Here is a tiny trained network, its code and every weight. The questions are about switching its units off for an input and a target symbol, where a switched-off unit gives its printed mean instead of its output.

import numpy as np


def w(rows, s, z=0):
    codes = np.array(rows[::2]) - 128.0
    scale = np.full(codes.shape[1], s)
    scale[-1] = z or s
    return codes * scale


def norm(h):
    return h / np.sqrt((h * h).mean(-1, keepdims=True) + 1e-5)


def f(y):
    return y / 2 * (1 + np.tanh(0.7978845608 * (y + 0.044715 * y**3)))


def softmax(a):
    e = np.exp(a - a.max(-1, keepdims=True))
    return e / e.sum(-1, keepdims=True)


def log_softmax(a):
    a = a - a.max(-1, keepdims=True)
    return a - np.log(np.exp(a).sum(-1, keepdims=True))


def net(x, mask):
    ids = ['ΛΞΣΦΨαβγδεζμπ'.index(c) for c in x.split()]
    T = len(ids)
    res = E[ids] + P[:T]
    q, k, v = (norm(res) @ M[0].T for M in (Q, K, V))
    z = softmax(np.where(np.tri(T) > 0, q @ k.T / 3**0.5, -1e9)) @ v
    res = res + np.where(mask[0], z, O[0][:, -1]) @ O[0][:, :-1]
    y = f(norm(res) @ A[0][:, :-1].T + A[0][:, -1])
    res = res + np.where(mask[1:25], y, B[0][:, -1]) @ B[0][:, :-1]
    return log_softmax(norm(res)[-1] @ U[:, :-1].T + U[:, -1])


Q, K, V, O, A, B = {}, {}, {}, {}, {}, {}
E = w([
[138,32,137,93],'Λ',
[137,194,160,133],'Ξ',
[106,68,62,165],'Σ',
[108,179,102,187],'Φ',
[170,38,68,136],'Ψ',
[135,121,45,187],'α',
[70,164,137,125],'β',
[2,62,83,54],'γ',
[68,145,118,130],'δ',
[57,164,129,140],'ε',
[77,150,137,114],'ζ',
[42,142,107,134],'μ',
[176,180,167,110],'π',
],0.016)
P = w([
[111,174,70,43],'0',
[104,168,101,80],'1',
[95,158,128,101],'2',
[91,144,148,120],'3',
[93,136,170,131],'4',
[97,130,183,155],'5',
[102,128,209,170],'6',
[108,118,223,201],'7',
[47,85,254,181],'8',
],0.0094)
Q[0] = w([
[69,71,162,79],'h1',
[76,91,105,229],'h1',
[2,138,204,138],'h1',
],0.0098)
K[0] = w([
[126,156,160,209],'h1',
[93,110,242,134],'h1',
[160,59,200,254],'h1',
],0.012)
V[0] = w([
[106,151,2,192],'h1',
[81,211,149,34],'h1',
[195,220,163,166],'h1',
],0.0094)
O[0] = w([
[185,103,121,255,213],'h1',
[87,136,242,132,253],'h1',
[181,255,97,105,67],'h1',
],0.0078,0.0056)
A[0] = w([
[114,118,121,164,73],'n1',
[155,130,126,164,90],'n2',
[116,179,195,112,108],'n3',
[152,176,154,36,82],'n4',
[159,182,133,101,109],'n5',
[162,90,115,131,32],'n6',
[213,27,121,98,3],'n7',
[95,156,72,134,101],'n8',
[248,52,205,64,178],'n9',
[130,115,154,142,75],'n10',
[140,118,164,155,133],'n11',
[94,127,144,88,57],'n12',
[111,134,100,134,100],'n13',
[116,124,139,16,135],'n14',
[115,129,159,130,76],'n15',
[136,75,34,165,223],'n16',
[43,154,73,119,179],'n17',
[78,175,63,106,198],'n18',
[131,123,124,151,101],'n19',
[173,58,160,114,203],'n20',
[214,166,179,95,106],'n21',
[125,73,48,95,120],'n22',
[149,114,200,127,183],'n23',
[136,104,183,90,20],'n24',
],0.014,0.0051)
B[0] = w([
[140,108,136,126,154],'n1',
[124,100,162,111,127],'n2',
[145,158,149,120,209],'n3',
[83,105,55,114,129],'n4',
[73,136,99,146,120],'n5',
[111,136,118,159,114],'n6',
[90,74,16,242,145],'n7',
[151,112,72,131,130],'n8',
[111,244,2,182,168],'n9',
[127,114,140,120,139],'n10',
[135,151,172,69,180],'n11',
[135,101,130,161,143],'n12',
[137,113,113,129,124],'n13',
[194,107,122,92,144],'n14',
[155,139,158,152,153],'n15',
[223,88,198,110,177],'n16',
[173,128,63,120,253],'n17',
[188,153,38,114,167],'n18',
[138,86,160,123,132],'n19',
[110,206,79,76,166],'n20',
[182,176,77,125,130],'n21',
[168,184,130,103,128],'n22',
[137,125,150,78,214],'n23',
[43,83,161,115,127],'n24',
],0.0083,0.0067)
U = w([
[127,170,28,46,122],'Λ',
[162,186,164,68,88],'Ξ',
[235,34,122,124,60],'Σ',
[224,159,113,243,91],'Φ',
[247,194,80,211,103],'Ψ',
[239,56,137,162,63],'α',
[85,147,179,76,100],'β',
[175,67,53,2,156],'γ',
[93,138,164,97,50],'δ',
[74,112,159,149,255],'ε',
[117,115,188,50,120],'ζ',
[35,90,128,192,144],'μ',
[218,239,92,42,50],'π',
],0.0099,0.0069)

Each question gives the input, a string of symbols that net reads in full, and the target symbol t.
The units are the heads (3 rows each of Q, K, V and O) and the neurons (one row each of A and B). Each row of codes is followed by its name. A weight is (code - 128) times the scale printed after its matrix; where a second scale follows, it is the last column's (O, A, B and U).
mask holds one flag per unit, heads first, then neurons. A switched-off unit (its flag False) gives its mean, the last column of its rows in O or B, instead of its output. The means were averaged over made-up inputs and are rounded, as every weight is.
A unit's drop is (log p(t) with every unit on - log p(t) with that unit switched off) / (log p(t) with every unit on - log p(t) with every unit switched off).
The circuit of an input: a set's keep is (log p(t) with only the set's units on - log p(t) with every unit switched off) / (log p(t) with every unit on - log p(t) with every unit switched off). Starting from the 12 units with the biggest drops (on a tie, the unit counted first), units are removed one at a time, each time the one whose removal leaves the highest keep (on an exact tie, the one counted first), for as long as the keep stays at least 0.8.
circuit, biggest first: the units of the circuit, biggest drop first
top k neurons: the k neurons with the biggest drops, biggest first
drop of u: that unit's drop, to one decimal
input β β Σ μ μ Φ μ Λ μ, target γ: circuit, biggest first : [h1; n17]
input μ μ Φ μ Ξ μ ζ Λ, target Λ: circuit, biggest first : [n9; h1]
input μ Ψ μ μ Φ μ γ, target γ: top neuron : [n9]
input μ Φ μ Σ μ μ Λ γ, target γ: circuit, biggest first : [h1; n14]
input Ψ Φ Σ Φ Φ α Λ, target Ψ: top 2 neurons : [n9; n16]
input π β μ Λ Λ Σ, target γ: top 2 neurons : [n20; n22]
input μ Φ μ μ μ π μ, target Λ: circuit, biggest first : [h1; n18]
input Φ μ Ξ μ ζ Λ β, target γ: circuit, biggest first : [h1; n14]
input μ Φ μ ζ Λ ε, target γ: circuit, biggest first : [h1; n17]
input μ Σ μ μ α Λ δ, target γ: circuit, biggest first : [h1; n17]
input ε β Λ ζ, target γ: top 2 neurons : [n14; n17]
input Φ μ Λ μ, target γ: top 2 neurons : [n17; n18]
input Φ Φ β Λ μ ζ μ π, target π: drop of n21 : 0.3
input Ξ μ Λ, target Λ: circuit, biggest first : [n9]
input ζ α Λ Φ μ Φ μ, target Φ: drop of h1 : 1.2
input μ ζ Φ Σ δ ζ Φ Φ Φ, target Ψ: drop of n17 : -0.1
